[-64  -7 -26  22  25  27   4 -14  -8 -31   0  36  39   1 -10  30   3  52
  25  -4   0  -1  22  -8 -12  -9  14 -31  -5  16 -31  -1]  5
[ 32  -7 -40  77  23 -11  25  72 -20  16  38 -25 -35  41 -62 -44  -3  26
   5  -8  42  74  61   4  32  22  51  -3  13 -61   3 -35]  3
[ -1  -8  28  35 -19  28  22   3  11 -12  -7   5  30   7  -6 -46 -28  12
  -6 -11  -9 -16  31   6  47  42  12  -1 -17  33  -3 -22]  9
[ -1  -2   8 -13 -13  -7 -15  -9  18  -2   6   8 -35 -13  16 -21 -14 -21
  36   5  -4  26  -5 -22 -13  24  43 -24 -12 -21  11 -31]  8
[  1 -21  -4  12  -9   9   1 -17   9 -53 -12  -2  26 -20  48 -39  19  19
  -2 -38 -39 -53  23 -14  48  19   3  -4 -64  13   5 -35]  1
[ 39  36 -46   3  61  36 -15 -23 -16  31  17  26 -16  -8  17 -13  18  23
 -32  25   4 -29  58  13  18   7  -7 -53  17 -69 -35 -18]  8
[-19  53 -31  78  20  20  12 -20  -1 -41  30 -11  -9   8 -14  14   5  -1
  12 -37  28 -61  -3 -28 -37  -4 -14 -14 -27  14 -17  39]  2
[-10  32 -13  62   1  33  -1 -29  -1  52   4 -24  -9 -47 -14   3  48  16
   3  29  28  50  52  52  14  25  21 -38  21  22  29  -3]  9
[-32  27   9  80  42  23  11 -24   0 -32 -35 -27  16   0  30  43  30  31
 -30 -15  -9  -2 -13   9  -5  -5 -17  -3 -13  63   0  -6]  2
[-15  10 -12 -54  22  24   7  -7 -44  12  -2 -34   7 -39  33 -11  -3  44
   5 -40   9   1  11  15 -15 -17  41 -13   5  20  23 -29]  6
[ 15  -6  -5  28 -29  28  33  45   2  -3  11   7  14 -49  23 -36  32  -2
 -60  -7  17  37   4 -14  -9   9 -19   4 -11 -40  23   9]  0
[-23  28  44  46  21  11  15  14 -46   4 -27 -11  -2  34  21 -25 -10  10
 -38 -13  12  37 -16 -24 -37 -14  15 -12  -9  37  21 -24]  2
[  3   0   7  57 -20   0   9  -2   2 -35 -20   1  -9   0 -16 -39   5  10
  36 -11 -14  20  34 -19  25  25  10 -13 -11 -13   3 -15]  1
[  5  10  23  16  13  48  -1  30  -4 -29 -18 -26  20  -3   9 -20  41  41
 -67 -14  34  34   5 -24  -1  -2   0 -23   8  -1 -10   8]  12
[ 12   0 -44 -15   1  -8  -4  22 -25   4  42   2   5  -3  37  10  21 -28
 -68  11  36  -9  11  -7 -18   3  14 -85 -11 -47   6 -14]  8
[-12 -15  24 -17  -4  -3  -1 -60  28   0 -23  11 -17 -13 -17  29   6  28
   7 -24 -30   7  -8   6  -3 -12  29   5  -5  10  11 -23]  10
[-36  10 -20  62  20  28  -1  29 -48  -1 -13 -51  29   8  35  11  26  51
 -41  19  40  40   0 -22 -39 -10 -17 -51   2  59 -22  22]  5
[-25  11 -72 -69  33  21  -9  15 -52  17  51  47   2 -18  -5  49   8   0
 -13 -35  16 -10  22 -24 -25  11  -3 -17  16  14  -6  29]  10
[ 13  -5  10  27  50 -31  16   3   8 -31 -34  21 -11   6  17  30  -2  21
  21   9 -30 -36 -21  -2  19   8   1 -42  -3 -18  -1 -28]  8
[-15  24 -11 -35 -62   4 -26 -60  42   7  -4  -1 -11 -43 -23  48 -24  29
 -28  -1 -35  12 -17  -6  30  30  19 -61  -6 -18 -51  14]  4
[ -3  14  -4  -6  58  17  -5   4  -2   2 -40   1 -34  -9   8  48 -17  35
 -62  20 -14  43   3 -51  -7   9   9 -57  29 -62  20   2]  8
[-17  31  -6  57  24  23 -13 -22 -32  -6 -13 -34  30  42  43 -17 -13  -6
 -47   7  28 -25  12 -12 -32 -38 -10 -25  -9  30  14  -4]  1
[ -3 -13  13  22  10  30  33  15 -19   0  14  36  29  19 -15 -50  -6  70
 -26 -53  -1 -16  32  -5  37  19  38 -13 -30  -7  -8 -45]  9
[ -3  14 -25  73   7 -33 -31  13  10 -39  -9 -67  17  17   3  19   5  30
   8  -3   3  16 -19  14 -10 -50 -10  -6  33  -2 -30 -19]  4
[-12   3  12   0   6  -3 -18   5  -2 -21  -9 -13 -29 -10 -12 -31  26  27
  49 -13 -15  18  25 -21  20  15  46   4 -14  18  29 -10]  6
[-18 -19  18  27   4  16   3  30  17 -29 -11 -43  -4 -32   2 -19  -9  45
  36 -20   5  25  10  -5  15  28  54 -13   3  36  33 -30]  10
[-39   9  -6  69  29  50 -11 -42  -1   6  11   5  18  13   3 -16  24  62
  25   4  29  28  10 -14 -38 -25   6  16  30   5  -2  26]  9
[ -8  -6 -16  -7 -16  12   4 -39  -4   0  26   0 -14 -10  16 -26  13   5
   9  -8 -12  39  29   6  18  25  23  10  -2   3  28 -24]  3
[-15  19 -12  -9   7   4  -2  21  24 -35  12  -6  -2 -46  -5 -23  11  -2
  65 -16 -17  33   7  18  25  16  44   8  -8  14  23 -20]  3
[-42  16  30 -18  13  54 -14 -40 -16 -16  16  61  16   7  37 -44  18  36
  21  -7  -8 -14   4 -30   2  26   0  -6  -4  30  -7  -1]  12
[  9  20   7  69  26  11  -6  72 -24  19 -18 -54  -3   5  17 -18  24  39
 -51 -11  11  43 -15 -12  15  15  -3  -9 -15  18 -21 -25]  11
[  5  -8  17 -18 -23   7 -12 -23  11 -30  -8  -1 -21 -19 -45   2 -21  18
  51 -33   6  16  47   0   2 -11  57 -23  16 -26  14 -31]  7
[ 18  19 -41 -16  25  15 -21  15 -18  -6  -2 -26   0 -24  11 -24  21   6
 -59 -12   2  28  30 -34 -18 -50  -7 -22  12 -95  12  13]  1
[-29 -11 -15  -2 -22  -7 -10  34  16 -15  31  59   4 -38 -45  75 -27  -4
  59   9  27 -29  -5  10   8   8 -39 -17  11   9   5  37]  3
[ -8  26  -9  43  41  26 -11  25   7  18  24  12  11  -1   7 -22  18  51
  -5  -5 -23   6  -4  15  19   0 -32   9  14  -8 -30 -10]  10
[ 29  25 -31   6  11  10   6  -6  13  38 -34 -31 -29 -71 -29 -61   8 -50
  97   0 -12  43  73  30  -1  -5   5  48   0 -36 -19 -16]  2
[ 34   6 -12  21  53 -15 -18  73  -7   1  14 -17  24  61  -1 -23  34  10
 -21  22  18 -36 -34   3  19 -29 -19  25  -2  10 -54  59]  6
[ 15 -24  11  28  -9 -25  14  -1  13  -9 -15 -36 -27   8 -25  10  10  40
  15 -33  -7  22  -1  -9  17   5  47 -20 -20 -11   8 -15]  7
[ -2 -26 -15 -44 -15  10 -12  22 -12 -32  43  23   8  16   4  14  14 -20
 -13 -58  31  -8  -3 -24  -1  23  21  20 -32  35 -33 -10]  12
[-30  -4 -37  65  11  -2   1 -42  -5  -4 -19 -60   2  22  31 -43  48 -14
  10   5  -5  -1  37 -38  -9   9  19   7 -45  24  28   0]  11
[-41  21 -12  68  66  27  12  -2  -8  -7  26  26 -16  11  13   6  18  54
 -15 -17  23 -16 -14  -9 -11 -12  11  32  13 -26  55  -6]  4
[ 18  18 -18 -14  11  21  26   7 -32  -7  13  28   6 -19   7  30 -15  17
 -17 -51   4  -2 -20  10 -20   2 -11  26  15  29 -25  -6]  0
[ 14  21  19   9  13  20 -16  54  25  -5  29  34 -10   6  -8  -6  -9 -31
 -60  23  -4  -3 -25 -36  36  42  -6   2  -9 -20  -8  55]  9
[-15  48   8 -19  23  40 -43  22 -27  -8  19  22   8  18   7 -72  44  19
 -31  -8 -15  61  37 -13   8 -11  36   1   5  -8 -11 -29]  6
[ -2  13  22  17  28   9  22   9  11  -2  17  24 -18   8 -33  44   7  16
 -33   3  -1  12 -52  23  15  13 -17  30  60 -26  20  40]  11
[-28  20 -37 -81  38  32   4 -30  -4  12 -10   7  18 -14 -11  -9 -13  18
  -1  -3  11 -34  27 -28 -26 -15  35 -48   8 -15  42  36]  8
[-39  34  21  21  36  42   6  39   7  19   1  79  20 -12  -2 -42  46  45
 -46   3 -43  81 -14 -39  15  12  -1  -3  -7 -57  -7  13]  9
[  8  11 -16  16  26 -17 -10 -34 -21  25  -6 -14  -4  27  16  -3  31   0
  11  13 -22 -11   8  25   0 -30 -42  31  14  11 -11   5]  6
[  3  -5 -22 -24 -30   6   3 -26  30 -39 -26 -26  13 -45 -20 -23  -1  21
  16 -20 -10  -7  37  -8  22   1  49 -26  -9 -35  -7  -9]  4
[-46   8  -2  29 -11  11  -5  37 -32  64  18  41   0  42 -18 -38 -11  51
  -3 -13  15  47  16 -34  -9  30   9 -44 -31  21  -3 -41]  8
[  5  17 -37   8  41  11   4  88 -31 -22  50 106   5 -23 -25  35  37  32
 -28  -3   4  -9  14 -14  33  27 -17 -34  19 -41  -5  28]  0
[ 32  32  12  24  10  22 -30  -1 -26  21  32  -6  -7  57 -18 -65  -4  24
 -36  -8  24 -20  25  -4 -13 -29  -7  -1  18   1 -24 -11]  10
[-39  43  26   0  -3  35 -11 -25   5  17  11  41   1  29 -22   1  -5  30
 -48 -20  -8  13 -17 -35  -5   7 -15 -25 -14   1 -25   6]  12
[-11  49  10  31  -8  12 -30  19  55  35  29 -43 -28 -59 -34  26  16  52
  -7   7  -6  18 -55  17  32  24   4 -33   6  13  13  55]  9
[-20  53  10  38 -17  19  -7  -7 -25  12 -31 -11 -12 -13 -22 -17 -33  25
  76 -37  -2 -12  32 -30 -21   9 -18 -33 -31  65 -24 -15]  7
[ 27 -31  19  25  -3 -29  -6 -27  -3 -33 -44  11  23  -2  48   5  14 -36
  31  39 -30  -7   5  22  11 -10 -21  -8   1   2 -63 -17]  2
[-33  -3  16  48 -45  30  -8 -17  27  32   6 -31  19 -11   2 -40  19  48
 -42   6  13  48   4  -3  -4  -8  25 -44 -32 -21 -11  -7]  2
[  8  26 -20  13 -17  25  -1 -22 -20  41   1 -21  -4  45 -17 -51  -9  16
 -13 -46   8  21  26 -20 -36  -8 -42  34 -10  32 -29 -23]  8
[-38   4  -6  51  -9  53   0 -20  10  34 -18 -17  14 -14   6  29   4  30
 -28   0  43  30  26 -10 -24  -1  14 -39 -30  16  -8   3]  7
[-22  29  14  -7  17  51 -10  25   4 -48 -16 -11  33 -51  18  -9   7  35
  22 -31  33  -2   0 -12 -20 -11  30 -45  -8  16 -28 -17]  12
[-30   6  20  20  29   3   4  -7 -50  25 -50  43   2  44  -4  -3  26  62
 -61 -17  16  57 -10 -56 -56 -60  21  -8  -7 -29   2 -20]  4
[-25  14 -18  78  14  18  13  30   5  -6  13  13  37  17  16   6  -5  46
 -43   0   9   9 -23   6  12  -1 -20 -14   6 -30 -46 -12]  4
[-12   0   6 104  18 -10 -14 -10  29  23  33  27 -10  39   5 -59  33  -9
  63  23   3   5  16  21  16  -1  -1  22 -29 -38 -28 -48]  12
[  -3   40   18   69  -17   11   20   70   48   23   28  -47   -5   34
  -62  -26   31   -2 -100  -11   38   -1  -26  -10   22    9    6  -21
  -51   -1   54   59]  7
[-38  19   7  36  21  21   7  34  20 -67  28  37  20  15 -47  25  17  60
 -31 -41 -10   8  -5 -10  19   8  22 -33  20  -4  10  -6]  10
[  1  67  13  28  16  -1 -46  -7 -14  18 -35  53 -35   5 -44   7  37  27
 -19  11  -4  20   9 -38 -18 -34  -4 -35  -8 -30 -35   3]  4
[ 55  25 -32  40   0  22  25 -10 -28  32  56  -6 -33 -19  16 -18  -4  52
 -40 -13  14   9  -2  11   1  22  -7 -23  29 -61 -35  -1]  0
[-13   1 -33  22 -22  19 -15 -50  32   0  69  -8 -13 -33   2  48  12  10
  26   1  26 -31 -31  27 -14   5 -28   9  23  -7 -22  64]  2
[-48  21  19  34   0  53   1 -30   1 -15  14  33  30  -4  35 -21  37  44
 -37 -23  -3  21 -28 -12 -23  -7   6  -2 -11 -11 -13 -16]  11
[-16  10 -16  31   9  63  -6 -10  -9  57 -12   8  18  18   7 -55 -13  15
 -10   0  28  69  62   0 -31  -5   1  13   1 -13 -30 -58]  8
[ 20  20   8  54 -26  35 -55   6  52  16  -7 -80 -25 -50 -25   0  17  27
   5  44  42  65  19  25  18  15  54 -49  11   0 -49  21]  2
[  6  -9 -15  24  50 -25 -12  44 -35  40  21 -67 -31  40  14  17  -2  47
 -28  10  11  48 -23  -3  26  19   0 -12  43   5  13   0]  12
[-28  17  17  80  -7  15 -22  58  19  19  37   0   6  48  -2 -42  16  23
 -11  16  42  61 -44 -17 -32  -2  -5  -5   2   5  -8   3]  8
[ -3  33 -53 -80  37 -14 -18   8 -37   7  61 101  16  -4  -9  -5  16 -22
  13  -1 -35  -7  13  18   3 -21  15  -8  34 -42  -4   5]  0
[ -5 -20  -3 -57 -19  10  -2  -1   3 -49 -21  -3   5 -42 -34  10  12  19
  13 -24 -17  14  35  -7  13   3  15  -5   5  18   1   7]  5
[-23   8  21  52   7  27 -14 -20  12 -19 -25 -33   4  -1  11 -22  14  43
  -3   2 -11  35   7 -10   8   3  26  -7   9   0   4 -24]  11
[-30 -15  23 114  16  20   6 -17  -9   6  12  38   8  74  10 -11  -9  18
 -21  24  31 -16   9  -8 -20 -11 -10   8 -35  12 -33 -27]  5
[-48  29 -57  78  48  16  13  18 -47  35  11  47  -2  60 -33  -5  25  20
  16  -3  32  52  38 -30 -18  20  17  22   1  19 -21   6]  4
